Below is a small trained network, with its code and all its weights. Each question gives an input and a class and asks what happens when units are switched off, that is, made to give their printed mean instead of their output.

import numpy as np


def w(rows, s, z=0):
    codes = np.array(rows[::2]) - 128.0
    scale = np.full(codes.shape[1], s)
    scale[-1] = z or s
    return codes * scale


def f(y):
    return np.maximum(y, 0)


def log_softmax(a):
    a = a - a.max(-1, keepdims=True)
    return a - np.log(np.exp(a).sum(-1, keepdims=True))


def net(x, mask):
    res = np.array(x, float).reshape(1, 7) / 4 @ E
    y = f(res @ A[0][:, :-1].T + A[0][:, -1])
    res = res + np.where(mask, y, B[0][:, -1]) @ B[0][:, :-1]
    return log_softmax(res[-1] @ U[:, :-1].T + U[:, -1])


A, B = {}, {}
E = w([
[126,58,232,69,69,150,254,16,194],'x0',
[116,139,128,128,117,146,111,122,140],'x1',
[69,104,127,164,152,178,133,61,82],'x2',
[48,125,178,41,105,64,35,198,91],'x3',
[120,148,148,142,104,105,83,101,155],'x4',
[166,137,120,124,120,124,150,131,72],'x5',
[181,101,200,77,244,202,20,97,135],'x6',
],0.008)
A[0] = w([
[110,138,40,161,65,103,191,113,158,242],'neuron 1',
[47,182,62,169,102,57,106,168,101,121],'neuron 2',
[39,179,110,134,138,77,142,150,94,247],'neuron 3',
[172,183,79,255,207,134,85,158,137,150],'neuron 4',
[67,161,165,131,113,86,153,85,137,128],'neuron 5',
[188,104,140,67,184,151,66,119,112,252],'neuron 6',
[206,130,193,173,175,158,123,92,159,83],'neuron 7',
[172,119,87,135,126,132,162,132,119,191],'neuron 8',
[91,149,89,174,105,94,110,156,85,99],'neuron 9',
[123,83,78,150,147,59,100,122,130,102],'neuron 10',
[140,105,174,58,218,146,70,140,114,155],'neuron 11',
],0.0089,0.0029)
B[0] = w([
[80,164,217,151,100,32,107,151,84,219],'neuron 1',
[148,144,45,16,201,193,81,117,116,243],'neuron 2',
[203,102,165,57,175,171,85,163,73,219],'neuron 3',
[42,168,173,232,36,36,115,128,93,255],'neuron 4',
[112,65,148,188,121,115,98,157,111,170],'neuron 5',
[128,161,67,149,47,62,189,55,146,252],'neuron 6',
[253,93,97,76,227,158,145,68,134,199],'neuron 7',
[127,141,116,142,87,39,149,122,146,173],'neuron 8',
[170,58,97,65,202,192,100,137,199,202],'neuron 9',
[113,132,133,47,149,133,160,89,133,163],'neuron 10',
[48,118,124,203,102,102,105,76,62,254],'neuron 11',
],0.0071,0.01)
U = w([
[69,169,140,159,137,98,105,189,65,253],'0',
[94,148,96,186,122,84,165,101,135,139],'1',
[203,140,41,98,254,197,124,125,149,2],'2',
],0.0094,0.0011)

Each question gives the input, the list of numbers given to net, and the class t.
The units are the neurons (one row each of A and B). Each row of codes is followed by its name. A weight is (code - 128) times the scale printed after its matrix; where a second scale follows, it is the last column's (A, B and U).
mask holds one flag per neuron, in row order. A switched-off neuron (its flag False) gives its mean, the last column of its row in B, instead of its output. The means were averaged over made-up inputs and are rounded, as every weight is.
A unit's drop is (log p(t) with every unit on - log p(t) with that unit switched off) / (log p(t) with every unit on - log p(t) with every unit switched off).
The circuit of an input: a set's keep is (log p(t) with only the set's units on - log p(t) with every unit switched off) / (log p(t) with every unit on - log p(t) with every unit switched off). Starting from all 11 units, units are removed one at a time, each time the one whose removal leaves the highest keep (on an exact tie, the one counted first), for as long as the keep stays at least 0.8.
units of the circuit, in order: the units of the circuit, biggest drop first
most important unit: the unit with the biggest drop
top k neurons: the k neurons with the biggest drops, biggest first
drop of u: that unit's drop, to one decimal
input [-3,-1,-7,2,8,-7,-3], class 2: most important unit -> neuron 2
input [-6,3,8,-1,-1,-4,5], class 1: top 2 neurons -> neuron 6; neuron 1
input [0,-4,-2,5,-5,-7,-5], class 2: top 3 neurons -> neuron 4; neuron 2; neuron 11
input [-7,4,-3,-2,2,8,6], class 1: units of the circuit, in order -> neuron 6; neuron 3
input [0,-6,-7,1,5,4,-4], class 2: top 4 neurons -> neuron 4; neuron 11; neuron 2; neuron 6
input [-3,7,-4,-8,4,6,-5], class 0: units of the circuit, in order -> neuron 1; neuron 6
input [-4,-7,-3,-7,1,0,-6], class 0: top 2 neurons -> neuron 1; neuron 6
input [3,-8,-7,2,8,-2,7], class 1: top 2 neurons -> neuron 11; neuron 6
input [-3,7,2,-7,3,-2,-1], class 0: units of the circuit, in order -> neuron 6; neuron 1
input [-2,3,-6,1,-8,-7,-2], class 2: top 2 neurons -> neuron 4; neuron 11
input [-1,8,-6,-7,-4,-7,3], class 1: top 2 neurons -> neuron 4; neuron 2
input [0,-5,0,-7,0,8,-7], class 0: top 3 neurons -> neuron 1; neuron 6; neuron 7
input [6,-2,-3,3,-8,1,8], class 1: top 3 neurons -> neuron 11; neuron 6; neuron 2
input [6,-7,7,-1,7,-4,3], class 2: top 2 neurons -> neuron 4; neuron 7
input [-5,4,7,-5,5,7,4], class 1: most important unit -> neuron 4
input [-3,7,-6,-4,-6,1,-5], class 0: top 2 neurons -> neuron 1; neuron 6
input [-4,-8,-6,-5,-8,8,4], class 1: drop of neuron 2 -> 0.0
input [-3,-1,7,-5,3,-3,-7], class 0: drop of neuron 1 -> 0.3
input [-7,3,1,-6,-4,-1,-5], class 0: drop of neuron 6 -> 0.1
input [-4,1,2,4,8,-7,-6], class 2: most important unit -> neuron 2
